Below are the code and all the weights of a small trained network. Each question names an input and a target symbol and asks about switching units off, where a switched-off unit gives its printed mean instead of its output.

import numpy as np


def w(rows, s, z=0):
    codes = np.array(rows[::2]) - 128.0
    scale = np.full(codes.shape[1], s)
    scale[-1] = z or s
    return codes * scale


def norm(h):
    return h / np.sqrt((h * h).mean(-1, keepdims=True) + 1e-5)


def f(y):
    return np.maximum(y, 0)


def softmax(a):
    e = np.exp(a - a.max(-1, keepdims=True))
    return e / e.sum(-1, keepdims=True)


def log_softmax(a):
    a = a - a.max(-1, keepdims=True)
    return a - np.log(np.exp(a).sum(-1, keepdims=True))


def net(x, mask):
    ids = ['αγεξστφ'.index(c) for c in x.split()]
    T = len(ids)
    res = E[ids] + P[:T]
    r = norm(res)
    for j in range(3):
        rows = slice(2 * j, 2 * j + 2)
        q, k, v = (r @ M[0][rows].T for M in (Q, K, V))
        z = softmax(np.where(np.tri(T) > 0, q @ k.T / 2**0.5, -1e9)) @ v
        o = O[0][rows]
        res = res + np.where(mask[j], z, o[:, -1]) @ o[:, :-1]
    y = f(norm(res) @ A[0][:, :-1].T + A[0][:, -1])
    res = res + np.where(mask[3:15], y, B[0][:, -1]) @ B[0][:, :-1]
    return log_softmax(norm(res)[-1] @ U[:, :-1].T + U[:, -1])


Q, K, V, O, A, B = {}, {}, {}, {}, {}, {}
E = w([
[59,96,140],'α',
[180,140,89],'γ',
[169,83,131],'ε',
[181,140,89],'ξ',
[103,170,80],'σ',
[98,93,85],'τ',
[188,155,250],'φ',
],0.0026)
P = w([
[161,173,251],'0',
[132,134,130],'1',
[189,208,206],'2',
[140,44,108],'3',
[200,162,181],'4',
[151,18,95],'5',
],0.0011)
Q[0] = w([
[102,247,93],'h1',
[78,86,1],'h1',
[112,179,233],'h2',
[114,44,124],'h2',
[147,83,123],'h3',
[158,80,63],'h3',
],0.0049)
K[0] = w([
[76,175,95],'h1',
[109,55,1],'h1',
[161,76,118],'h2',
[167,194,112],'h2',
[115,86,129],'h3',
[104,89,151],'h3',
],0.0062)
V[0] = w([
[147,1,80],'h1',
[105,211,223],'h1',
[157,70,207],'h2',
[147,176,202],'h2',
[53,75,122],'h3',
[128,186,210],'h3',
],0.0021)
O[0] = w([
[147,255,148,2],'h1',
[146,16,39,195],'h1',
[215,72,85,80],'h2',
[205,148,195,251],'h2',
[99,191,140,34],'h3',
[197,35,166,242],'h3',
],0.0018,0.00045)
A[0] = w([
[88,179,171,101],'n1',
[135,217,207,47],'n2',
[48,45,159,200],'n3',
[166,147,26,5],'n4',
[171,51,48,186],'n5',
[198,49,74,1],'n6',
[163,70,215,117],'n7',
[40,93,57,232],'n8',
[116,85,207,22],'n9',
[133,173,247,148],'n10',
[67,4,105,183],'n11',
[89,72,196,45],'n12',
],0.0025,0.00072)
B[0] = w([
[166,158,168,148],'n1',
[82,85,190,151],'n2',
[171,192,90,216],'n3',
[106,72,152,189],'n4',
[87,129,182,225],'n5',
[58,200,119,188],'n6',
[98,140,44,205],'n7',
[185,95,166,250],'n8',
[128,101,52,164],'n9',
[4,84,108,175],'n10',
[138,194,143,231],'n11',
[161,90,82,171],'n12',
],0.003,0.0016)
U = w([
[51,76,20,187],'α',
[200,133,111,4],'γ',
[172,21,139,202],'ε',
[210,133,121,41],'ξ',
[117,254,132,180],'σ',
[52,136,187,115],'τ',
[133,102,192,108],'φ',
],0.0088,0.0031)

Each question gives the input, a string of symbols that net reads in full, and the target symbol t.
The units are the heads (2 rows each of Q, K, V and O) and the neurons (one row each of A and B). Each row of codes is followed by its name. A weight is (code - 128) times the scale printed after its matrix; where a second scale follows, it is the last column's (O, A, B and U).
mask holds one flag per unit, heads first, then neurons. A switched-off unit (its flag False) gives its mean, the last column of its rows in O or B, instead of its output. The means were averaged over made-up inputs and are rounded, as every weight is.
A unit's drop is (log p(t) with every unit on - log p(t) with that unit switched off) / (log p(t) with every unit on - log p(t) with every unit switched off).
The circuit of an input: a set's keep is (log p(t) with only the set's units on - log p(t) with every unit switched off) / (log p(t) with every unit on - log p(t) with every unit switched off). Starting from the 12 units with the biggest drops (on a tie, the unit counted first), units are removed one at a time, each time the one whose removal leaves the highest keep (on an exact tie, the one counted first), for as long as the keep stays at least 0.8.
circuit, biggest first: the units of the circuit, biggest drop first
k most important neurons: the k neurons with the biggest drops, biggest first
heads that matter: for each layer, one digit per head in row order, 1 if its drop is at least 0.15 and else 0, layers parted by /
drop of u: that unit's drop, to one decimal
input φ ε α σ τ τ, target σ: circuit, biggest first : [n11, h1, n3]
input ε τ α σ, target σ: circuit, biggest first : [h1]
input γ τ ξ γ, target σ: circuit, biggest first : [h1, n6]
input φ σ σ γ, target α: heads that matter : 010
input α α α σ σ τ, target σ: 2 most important neurons : [n11, n3]
input σ σ τ ε, target σ: 2 most important neurons : [n6, n11]
input α σ τ α, target σ: 2 most important neurons : [n11, n3]
input α φ σ α σ, target α: circuit, biggest first : [n11, h1, n4]
input σ α σ, target α: heads that matter : 101
input φ σ σ ξ, target α: 3 most important neurons : [n8, n6, n3]
input α σ σ γ, target α: heads that matter : 000
input τ σ τ α, target σ: circuit, biggest first : [h1, n3, n11]
input ξ ε σ ξ σ ε, target α: 3 most important neurons : [n7, n8, n6]
input α σ σ ξ, target α: heads that matter : 000
input σ τ τ σ, target σ: heads that matter : 100
input σ α τ ξ, target σ: circuit, biggest first : [h1, n6, n5]
input σ ε σ, target ε: heads that matter : 101
input σ α τ, target τ: heads that matter : 100
input ε σ α, target α: heads that matter : 000
input ξ σ α, target α: 2 most important neurons : [n10, n12]
input σ ε τ ε, target σ: most important neuron : [n6]
input φ τ σ ξ, target σ: most important neuron : [n6]
input σ σ σ α τ, target τ: drop of h1 : 0.7
input σ σ σ ε σ, target ε: drop of n11 : 0.7
input φ ξ σ σ σ ε, target α: drop of n6 : 1.0
